Below are the code and all the weights of a small trained network. Each question names an input and a target symbol and asks about switching units off, where a switched-off unit gives its printed mean instead of its output.

import numpy as np


def w(rows, s, z=0):
    codes = np.array(rows[::2]) - 128.0
    scale = np.full(codes.shape[1], s)
    scale[-1] = z or s
    return codes * scale


def norm(h):
    return h / np.sqrt((h * h).mean(-1, keepdims=True) + 1e-5)


def f(y):
    return y / 2 * (1 + np.tanh(0.7978845608 * (y + 0.044715 * y**3)))


def softmax(a):
    e = np.exp(a - a.max(-1, keepdims=True))
    return e / e.sum(-1, keepdims=True)


def log_softmax(a):
    a = a - a.max(-1, keepdims=True)
    return a - np.log(np.exp(a).sum(-1, keepdims=True))


def net(x, mask):
    ids = ['ΞΨβγζημπτ'.index(c) for c in x.split()]
    T = len(ids)
    res = E[ids] + P[:T]
    u = 0
    for l in range(2):
        r = norm(res)
        for j in range(2):
            rows = slice(3 * j, 3 * j + 3)
            q, k, v = (r @ M[l][rows].T for M in (Q, K, V))
            z = softmax(np.where(np.tri(T) > 0, q @ k.T / 3**0.5, -1e9)) @ v
            o = O[l][rows]
            res = res + np.where(mask[u + j], z, o[:, -1]) @ o[:, :-1]
        u += 2
        y = f(norm(res) @ A[l][:, :-1].T + A[l][:, -1])
        res = res + np.where(mask[u : u + 12], y, B[l][:, -1]) @ B[l][:, :-1]
        u += 12
    return log_softmax(norm(res)[-1] @ U[:, :-1].T + U[:, -1])


Q, K, V, O, A, B = {}, {}, {}, {}, {}, {}
E = w([
[128,101,204,197,92,166],'Ξ',
[142,60,192,207,76,141],'Ψ',
[139,53,190,210,87,138],'β',
[103,37,216,124,142,173],'γ',
[85,197,183,172,190,227],'ζ',
[38,253,112,130,25,49],'η',
[89,73,158,31,226,214],'μ',
[197,30,66,151,205,197],'π',
[152,105,44,82,31,254],'τ',
],0.0022)
P = w([
[252,135,206,91,122,102],'0',
[212,116,188,105,140,117],'1',
[197,125,176,121,148,127],'2',
[164,113,174,132,134,147],'3',
[147,114,165,142,142,158],'4',
[131,114,153,152,145,168],'5',
[114,110,138,162,147,171],'6',
[97,108,122,161,146,166],'7',
[80,112,110,157,146,171],'8',
[56,113,96,169,154,164],'9',
[54,106,83,165,146,155],'10',
[32,97,74,162,136,138],'11',
],0.0032)
Q[0] = w([
[131,126,125,124,125,130],'0.h0',
[113,138,151,138,132,141],'0.h0',
[130,124,116,129,138,106],'0.h0',
[73,20,143,178,117,251],'0.h1',
[83,129,118,112,121,143],'0.h1',
[74,139,132,128,101,102],'0.h1',
],0.012)
K[0] = w([
[122,133,128,125,128,124],'0.h0',
[147,99,143,128,112,135],'0.h0',
[128,147,97,133,121,130],'0.h0',
[2,92,5,159,163,216],'0.h1',
[87,96,85,114,148,55],'0.h1',
[79,173,117,114,148,34],'0.h1',
],0.0076)
V[0] = w([
[231,203,165,63,151,126],'0.h0',
[236,129,71,59,83,169],'0.h0',
[185,131,109,110,136,144],'0.h0',
[82,116,254,214,93,32],'0.h1',
[135,122,66,100,155,162],'0.h1',
[167,146,27,81,176,187],'0.h1',
],0.0029)
O[0] = w([
[231,145,251,211,96,174,247],'0.h0',
[128,154,199,185,97,78,181],'0.h0',
[143,135,176,144,94,102,183],'0.h0',
[13,87,93,152,16,110,75],'0.h1',
[179,159,140,111,175,117,154],'0.h1',
[218,163,156,89,245,158,153],'0.h1',
],0.002,0.0016)
A[0] = w([
[151,164,81,128,75,169,101],'0.n0',
[122,128,127,125,132,128,137],'0.n1',
[172,170,85,46,121,80,70],'0.n2',
[116,130,133,130,136,119,199],'0.n3',
[182,179,102,82,69,55,144],'0.n4',
[100,157,141,138,107,129,136],'0.n5',
[112,237,77,130,36,62,44],'0.n6',
[117,130,132,131,133,124,178],'0.n7',
[125,171,2,54,82,113,4],'0.n8',
[177,161,106,76,115,160,1],'0.n9',
[141,122,97,79,82,127,121],'0.n10',
[119,127,139,136,145,103,159],'0.n11',
],0.0051,0.0005)
B[0] = w([
[152,130,80,114,62,106,71],'0.n0',
[120,126,131,136,136,119,127],'0.n1',
[111,57,183,100,115,65,1],'0.n2',
[118,129,132,145,138,120,142],'0.n3',
[178,147,192,165,102,157,40],'0.n4',
[115,147,104,188,99,117,128],'0.n5',
[166,161,98,140,199,3,108],'0.n6',
[120,131,129,146,135,121,144],'0.n7',
[88,148,90,143,211,175,39],'0.n8',
[178,108,87,43,74,78,80],'0.n9',
[137,108,120,104,116,92,29],'0.n10',
[119,127,137,137,139,140,130],'0.n11',
],0.0058,0.00097)
Q[1] = w([
[198,148,116,79,142,116],'1.h0',
[101,59,118,158,135,199],'1.h0',
[117,137,80,55,72,98],'1.h0',
[206,130,159,127,176,162],'1.h1',
[181,131,128,141,51,70],'1.h1',
[152,171,136,106,120,6],'1.h1',
],0.018)
K[1] = w([
[182,98,186,83,104,134],'1.h0',
[83,123,66,122,169,185],'1.h0',
[104,87,199,222,109,150],'1.h0',
[249,141,80,76,99,152],'1.h1',
[149,125,249,106,76,129],'1.h1',
[161,162,179,165,99,31],'1.h1',
],0.013)
V[1] = w([
[138,190,100,107,90,92],'1.h0',
[150,166,171,159,202,77],'1.h0',
[127,2,109,146,129,61],'1.h0',
[216,96,39,228,101,100],'1.h1',
[108,180,124,159,19,152],'1.h1',
[119,115,128,224,194,128],'1.h1',
],0.0082)
O[1] = w([
[68,152,141,82,185,197,1],'1.h0',
[62,146,65,66,90,114,162],'1.h0',
[101,148,141,254,56,210,72],'1.h0',
[184,7,14,181,133,167,116],'1.h1',
[50,43,104,112,177,67,44],'1.h1',
[197,54,163,67,96,116,191],'1.h1',
],0.0048,0.0046)
A[1] = w([
[115,144,79,132,98,136,146],'1.n0',
[139,164,83,94,144,97,146],'1.n1',
[145,108,114,96,162,41,66],'1.n2',
[137,91,89,165,163,139,123],'1.n3',
[191,143,58,102,59,194,3],'1.n4',
[120,131,147,157,96,116,73],'1.n5',
[100,91,127,33,151,112,2],'1.n6',
[130,223,126,121,114,108,21],'1.n7',
[172,131,142,151,171,131,126],'1.n8',
[103,138,133,179,252,177,7],'1.n9',
[68,114,61,75,120,158,110],'1.n10',
[109,118,148,82,140,167,112],'1.n11',
],0.012,0.002)
B[1] = w([
[163,90,119,79,161,61,131],'1.n0',
[127,54,185,202,100,72,141],'1.n1',
[142,236,103,160,211,127,163],'1.n2',
[147,125,37,75,69,46,166],'1.n3',
[255,63,31,184,201,226,254],'1.n4',
[106,149,171,155,206,173,141],'1.n5',
[86,70,99,27,177,180,154],'1.n6',
[241,173,106,30,51,113,146],'1.n7',
[35,123,121,119,95,160,176],'1.n8',
[1,219,59,157,52,205,155],'1.n9',
[143,2,134,49,100,117,139],'1.n10',
[164,108,97,189,66,90,140],'1.n11',
],0.0089,0.0068)
U = w([
[215,104,72,193,151,224,171],'Ξ',
[113,73,125,161,82,71,60],'Ψ',
[201,192,173,50,49,111,180],'β',
[23,184,58,149,61,184,164],'γ',
[92,105,255,214,150,139,248],'ζ',
[72,14,152,23,88,154,69],'η',
[115,86,126,152,89,75,30],'μ',
[149,210,96,207,180,13,59],'π',
[91,156,123,45,253,133,150],'τ',
],0.0062,0.0018)

Each question gives the input, a string of symbols that net reads in full, and the target symbol t.
The units are the heads (3 rows each of Q, K, V and O) and the neurons (one row each of A and B). Each row of codes is followed by its name. A weight is (code - 128) times the scale printed after its matrix; where a second scale follows, it is the last column's (O, A, B and U).
mask holds one flag per unit, layer by layer, with each layer's heads first. A switched-off unit (its flag False) gives its mean, the last column of its rows in O or B, instead of its output. The means were averaged over made-up inputs and are rounded, as every weight is.
A unit's drop is (log p(t) with every unit on - log p(t) with that unit switched off) / (log p(t) with every unit on - log p(t) with every unit switched off).
The circuit of an input: a set's keep is (log p(t) with only the set's units on - log p(t) with every unit switched off) / (log p(t) with every unit on - log p(t) with every unit switched off). Starting from the 12 units with the biggest drops (on a tie, the unit counted first), units are removed one at a time, each time the one whose removal leaves the highest keep (on an exact tie, the one counted first), for as long as the keep stays at least 0.8.
circuit, biggest first: the units of the circuit, biggest drop first
k most important neurons: the k neurons with the biggest drops, biggest first
which heads matter: for each layer, one digit per head in row order, 1 if its drop is at least 0.15 and else 0, layers parted by /
input η π γ π π π ζ η ζ η Ξ, target η: which heads matter => 00 / 10
input ζ γ β β, target ζ: which heads matter => 01 / 00
input β μ γ η μ ζ Ξ β, target τ: which heads matter => 11 / 10
input ζ γ Ψ, target τ: circuit, biggest first => 1.h0, 1.n6, 1.n2
input ζ β β, target τ: which heads matter => 00 / 11
input ζ π ζ Ξ γ π ζ γ ζ Ψ, target τ: 3 most important neurons => 1.n6, 1.n2, 1.n4
input γ π Ψ γ γ μ β π η Ψ ζ, target η: which heads matter => 11 / 00
input π τ μ ζ μ π ζ η ζ β, target η: which heads matter => 00 / 10
input β τ π, target γ: which heads matter => 00 / 01
input τ ζ μ π τ π γ, target γ: which heads matter => 01 / 00
input π τ β, target γ: which heads matter => 00 / 01
input Ψ ζ γ η τ π γ γ π η γ Ξ, target η: 2 most important neurons => 0.n8, 0.n9
input μ ζ Ψ γ Ξ γ ζ γ Ξ, target τ: circuit, biggest first => 1.h0, 1.n6, 1.n2
input π Ψ β ζ π π μ τ ζ ζ, target γ: which heads matter => 00 / 00
input μ Ψ ζ ζ ζ γ π β π μ Ψ ζ, target β: most important neuron => 0.n9
input π π τ γ μ Ξ, target β: 2 most important neurons => 1.n7, 1.n4
input β Ψ γ Ψ τ Ψ π μ Ψ ζ γ, target τ: which heads matter => 10 / 10
input η Ξ π β γ η ζ, target η: which heads matter => 00 / 11
input π Ξ Ξ π β γ γ μ μ γ ζ, target β: 3 most important neurons => 1.n7, 1.n4, 0.n9
input β Ξ γ Ξ β, target ζ: which heads matter => 00 / 10
input γ γ ζ ζ τ π ζ, target γ: most important neuron => 0.n9
input μ β τ τ γ ζ β τ β Ψ, target γ: most important neuron => 1.n9
input γ Ψ Ψ η ζ μ γ μ, target β: which heads matter => 00 / 01
input γ Ψ γ π γ π ζ γ μ, target β: 2 most important neurons => 1.n4, 1.n7
input τ Ψ γ ζ, target τ: 2 most important neurons => 0.n4, 0.n6
input η γ γ η γ μ Ψ Ξ β γ ζ, target τ: 3 most important neurons => 1.n6, 1.n2, 1.n4
input Ξ γ γ β Ψ, target ζ: 2 most important neurons => 1.n4, 1.n5
input Ψ π π γ π Ψ η η Ξ Ψ, target η: most important neuron => 0.n8
